Here is a tiny trained network, its code and every weight. The questions are about switching its units off for an input and a class, where a switched-off unit gives its printed mean instead of its output.

import numpy as np


def w(rows, s, z=0):
    codes = np.array(rows[::2]) - 128.0
    scale = np.full(codes.shape[1], s)
    scale[-1] = z or s
    return codes * scale


def f(y):
    return y / 2 * (1 + np.tanh(0.7978845608 * (y + 0.044715 * y**3)))


def log_softmax(a):
    a = a - a.max(-1, keepdims=True)
    return a - np.log(np.exp(a).sum(-1, keepdims=True))


def net(x, mask):
    res = np.array(x, float).reshape(1, 7) / 4 @ E
    y = f(res @ A[0][:, :-1].T + A[0][:, -1])
    res = res + np.where(mask, y, B[0][:, -1]) @ B[0][:, :-1]
    return log_softmax(res[-1] @ U[:, :-1].T + U[:, -1])


A, B = {}, {}
E = w([
[136,16,105,184,198,105,142,113],'x0',
[201,98,208,140,99,169,117,6],'x1',
[131,127,127,129,126,128,130,130],'x2',
[129,128,128,127,127,127,127,127],'x3',
[107,70,90,54,115,200,81,145],'x4',
[126,125,127,123,122,121,131,126],'x5',
[127,127,129,126,127,125,129,127],'x6',
],0.015)
A[0] = w([
[138,173,142,186,134,61,145,119,254],'N1',
[119,236,162,72,73,160,120,115,176],'N2',
[122,148,123,144,156,62,130,177,118],'N3',
[115,68,103,52,107,215,113,145,129],'N4',
[73,130,73,133,160,88,133,202,149],'N5',
[84,250,89,80,98,123,130,206,228],'N6',
[145,169,148,72,129,158,94,128,152],'N7',
],0.023,0.0093)
B[0] = w([
[146,209,165,252,47,151,184,131,204],'N1',
[130,225,64,78,91,141,131,185,218],'N2',
[103,137,87,236,122,121,176,157,178],'N3',
[81,39,2,152,144,118,123,131,187],'N4',
[107,172,98,45,116,97,150,238,212],'N5',
[149,22,193,204,156,147,93,13,253],'N6',
[115,180,63,195,116,146,159,107,167],'N7',
],0.019,0.047)
U = w([
[176,115,233,178,118,145,142,42,241],'0',
[97,176,56,140,82,141,173,172,200],'1',
[123,47,122,127,174,155,77,41,136],'2',
[83,107,82,35,165,86,121,212,3],'3',
[183,254,151,80,62,161,150,135,17],'4',
],0.0097,0.0046)

Each question gives the input, the list of numbers given to net, and the class t.
The units are the neurons (one row each of A and B). Each row of codes is followed by its name. A weight is (code - 128) times the scale printed after its matrix; where a second scale follows, it is the last column's (A, B and U).
mask holds one flag per neuron, in row order. A switched-off neuron (its flag False) gives its mean, the last column of its row in B, instead of its output. The means were averaged over made-up inputs and are rounded, as every weight is.
A unit's drop is (log p(t) with every unit on - log p(t) with that unit switched off) / (log p(t) with every unit on - log p(t) with every unit switched off).
The circuit of an input: a set's keep is (log p(t) with only the set's units on - log p(t) with every unit switched off) / (log p(t) with every unit on - log p(t) with every unit switched off). Starting from all 7 units, units are removed one at a time, each time the one whose removal leaves the highest keep (on an exact tie, the one counted first), for as long as the keep stays at least 0.8.
units of the circuit, in order: the units of the circuit, biggest drop first
top k neurons: the k neurons with the biggest drops, biggest first
drop of u: that unit's drop, to one decimal
input [1,7,-4,6,1,-2,-5], class 2: units of the circuit, in order : (N1)
input [4,0,0,2,1,1,-8], class 3: units of the circuit, in order : (N1; N3)
input [-8,-7,-7,-3,1,-5,6], class 2: units of the circuit, in order : (N6; N1)
input [4,2,7,2,5,2,7], class 2: top 2 neurons : (N5; N2)
input [-6,1,-8,5,-8,-8,4], class 4: top 2 neurons : (N2; N4)
input [8,5,3,-1,7,-4,5], class 2: top 2 neurons : (N5; N2)
input [-5,-8,2,4,1,8,-8], class 2: top 2 neurons : (N6; N1)
input [1,4,-5,-1,3,1,-7], class 2: top 4 neurons : (N5; N2; N1; N3)
input [0,-3,1,-1,-7,-1,-1], class 0: top 2 neurons : (N2; N4)
input [-2,1,2,-3,-7,5,7], class 4: drop of N7 : 0.0
input [-1,-2,8,0,-3,-8,2], class 0: drop of N2 : 0.1
input [8,8,-3,7,4,2,5], class 2: drop of N5 : 1.6
